Here is a tiny trained network, its code and every weight. The questions are about switching its units off for an input and a class, where a switched-off unit gives its printed mean instead of its output.

import numpy as np


def w(rows, s, z=0):
    codes = np.array(rows[::2]) - 128.0
    scale = np.full(codes.shape[1], s)
    scale[-1] = z or s
    return codes * scale


def f(y):
    return np.maximum(y, 0)


def log_softmax(a):
    a = a - a.max(-1, keepdims=True)
    return a - np.log(np.exp(a).sum(-1, keepdims=True))


def net(x, mask):
    res = np.array(x, float).reshape(1, 8) / 4 @ E
    y = f(res @ A[0][:, :-1].T + A[0][:, -1])
    res = res + np.where(mask, y, B[0][:, -1]) @ B[0][:, :-1]
    return log_softmax(res[-1] @ U[:, :-1].T + U[:, -1])


A, B = {}, {}
E = w([
[75,127,136,213,208,171],'x0',
[149,1,189,125,142,107],'x1',
[131,118,118,126,120,153],'x2',
[121,132,134,127,133,105],'x3',
[182,95,37,98,197,117],'x4',
[124,138,139,132,137,92],'x5',
[130,128,128,128,127,129],'x6',
[116,126,129,115,132,129],'x7',
],0.01)
A[0] = w([
[97,153,114,180,210,158,25],'n1',
[107,208,56,136,112,148,182],'n2',
[132,126,134,206,150,141,68],'n3',
[99,166,165,154,92,134,162],'n4',
[98,67,159,177,172,154,81],'n5',
[169,133,148,72,6,118,59],'n6',
[177,123,51,121,188,110,169],'n7',
[86,208,75,96,104,144,85],'n8',
[103,157,131,142,162,149,39],'n9',
[115,148,192,135,92,146,236],'n10',
[113,215,95,168,168,142,11],'n11',
[154,39,177,135,147,124,95],'n12',
[83,130,166,153,186,166,76],'n13',
[131,132,100,78,195,128,214],'n14',
[113,207,154,136,103,152,75],'n15',
[190,136,122,64,74,86,127],'n16',
[118,145,157,124,123,137,208],'n17',
[114,41,168,120,123,132,64],'n18',
[74,149,190,138,69,153,160],'n19',
[168,131,115,107,168,129,147],'n20',
[105,149,166,127,120,109,218],'n21',
[73,126,107,181,160,143,1],'n22',
[134,139,142,93,106,101,88],'n23',
[106,126,143,220,172,142,66],'n24',
[132,138,176,170,77,139,143],'n25',
[171,127,57,130,166,95,160],'n26',
[64,125,162,122,88,134,143],'n27',
],0.011,0.00073)
B[0] = w([
[172,122,102,109,133,118,217],'n1',
[139,131,255,119,52,110,223],'n2',
[154,155,83,120,149,91,185],'n3',
[106,93,137,179,167,167,203],'n4',
[165,187,127,75,112,90,220],'n5',
[147,158,68,59,174,131,254],'n6',
[48,78,139,192,166,213,213],'n7',
[167,145,191,132,50,122,219],'n8',
[153,152,123,76,93,101,169],'n9',
[76,92,97,166,172,191,207],'n10',
[150,172,180,109,92,98,212],'n11',
[160,152,236,154,53,109,236],'n12',
[155,164,92,83,161,104,202],'n13',
[77,111,135,179,157,174,183],'n14',
[136,121,164,143,143,152,207],'n15',
[133,142,67,82,168,73,227],'n16',
[97,123,113,159,122,150,162],'n17',
[161,146,202,144,56,121,219],'n18',
[87,88,92,151,176,189,232],'n19',
[76,71,114,161,164,165,168],'n20',
[82,161,111,141,110,134,175],'n21',
[144,152,65,64,175,94,193],'n22',
[163,98,101,116,155,104,170],'n23',
[151,179,74,73,147,80,215],'n24',
[106,73,87,156,205,158,199],'n25',
[89,62,152,201,155,187,196],'n26',
[94,92,91,182,139,128,195],'n27',
],0.007,0.0087)
U = w([
[5,105,109,231,165,194,145],'0',
[153,165,251,138,55,124,223],'1',
[157,174,29,47,153,106,3],'2',
],0.012,0.0015)

Each question gives the input, the list of numbers given to net, and the class t.
The units are the neurons (one row each of A and B). Each row of codes is followed by its name. A weight is (code - 128) times the scale printed after its matrix; where a second scale follows, it is the last column's (A, B and U).
mask holds one flag per neuron, in row order. A switched-off neuron (its flag False) gives its mean, the last column of its row in B, instead of its output. The means were averaged over made-up inputs and are rounded, as every weight is.
A unit's drop is (log p(t) with every unit on - log p(t) with that unit switched off) / (log p(t) with every unit on - log p(t) with every unit switched off).
The circuit of an input: a set's keep is (log p(t) with only the set's units on - log p(t) with every unit switched off) / (log p(t) with every unit on - log p(t) with every unit switched off). Starting from the 12 units with the biggest drops (on a tie, the unit counted first), units are removed one at a time, each time the one whose removal leaves the highest keep (on an exact tie, the one counted first), for as long as the keep stays at least 0.8.
units of the circuit, in order: the units of the circuit, biggest drop first
unit that matters most: the unit with the biggest drop
k most important neurons: the k neurons with the biggest drops, biggest first
drop when u is switched off: that unit's drop, to one decimal
input [-5,-7,1,-6,3,-8,0,0], class 1: units of the circuit, in order -> n2
input [4,-3,8,-7,3,-8,3,-3], class 2: units of the circuit, in order -> n22, n1
input [-4,3,8,5,5,0,5,-8], class 0: units of the circuit, in order -> n7, n26
input [8,3,-5,4,-7,-4,7,3], class 2: 3 most important neurons -> n24, n5, n13
input [-2,-6,-6,-1,-6,-6,-2,7], class 0: 3 most important neurons -> n19, n10, n12
input [2,-8,5,-8,-5,3,4,8], class 1: 2 most important neurons -> n2, n8
input [6,-6,5,6,-5,8,6,-2], class 1: 3 most important neurons -> n2, n11, n8
input [-1,-3,1,-5,4,-8,2,-5], class 0: 2 most important neurons -> n7, n12
input [3,2,-2,-5,-2,0,3,0], class 2: 2 most important neurons -> n7, n2
input [-8,5,-3,0,1,7,-3,-5], class 2: 2 most important neurons -> n16, n6
input [-6,6,1,7,5,1,7,8], class 1: 2 most important neurons -> n12, n18
input [-5,-6,3,1,-7,7,7,-1], class 0: drop when n10 is switched off -> 0.1
input [-5,6,0,5,3,-8,8,3], class 1: drop when n18 is switched off -> 0.4
input [-6,-6,0,-1,5,-5,8,-7], class 1: unit that matters most -> n2
input [-4,-3,-5,2,4,8,-7,-2], class 0: drop when n26 is switched off -> 0.3
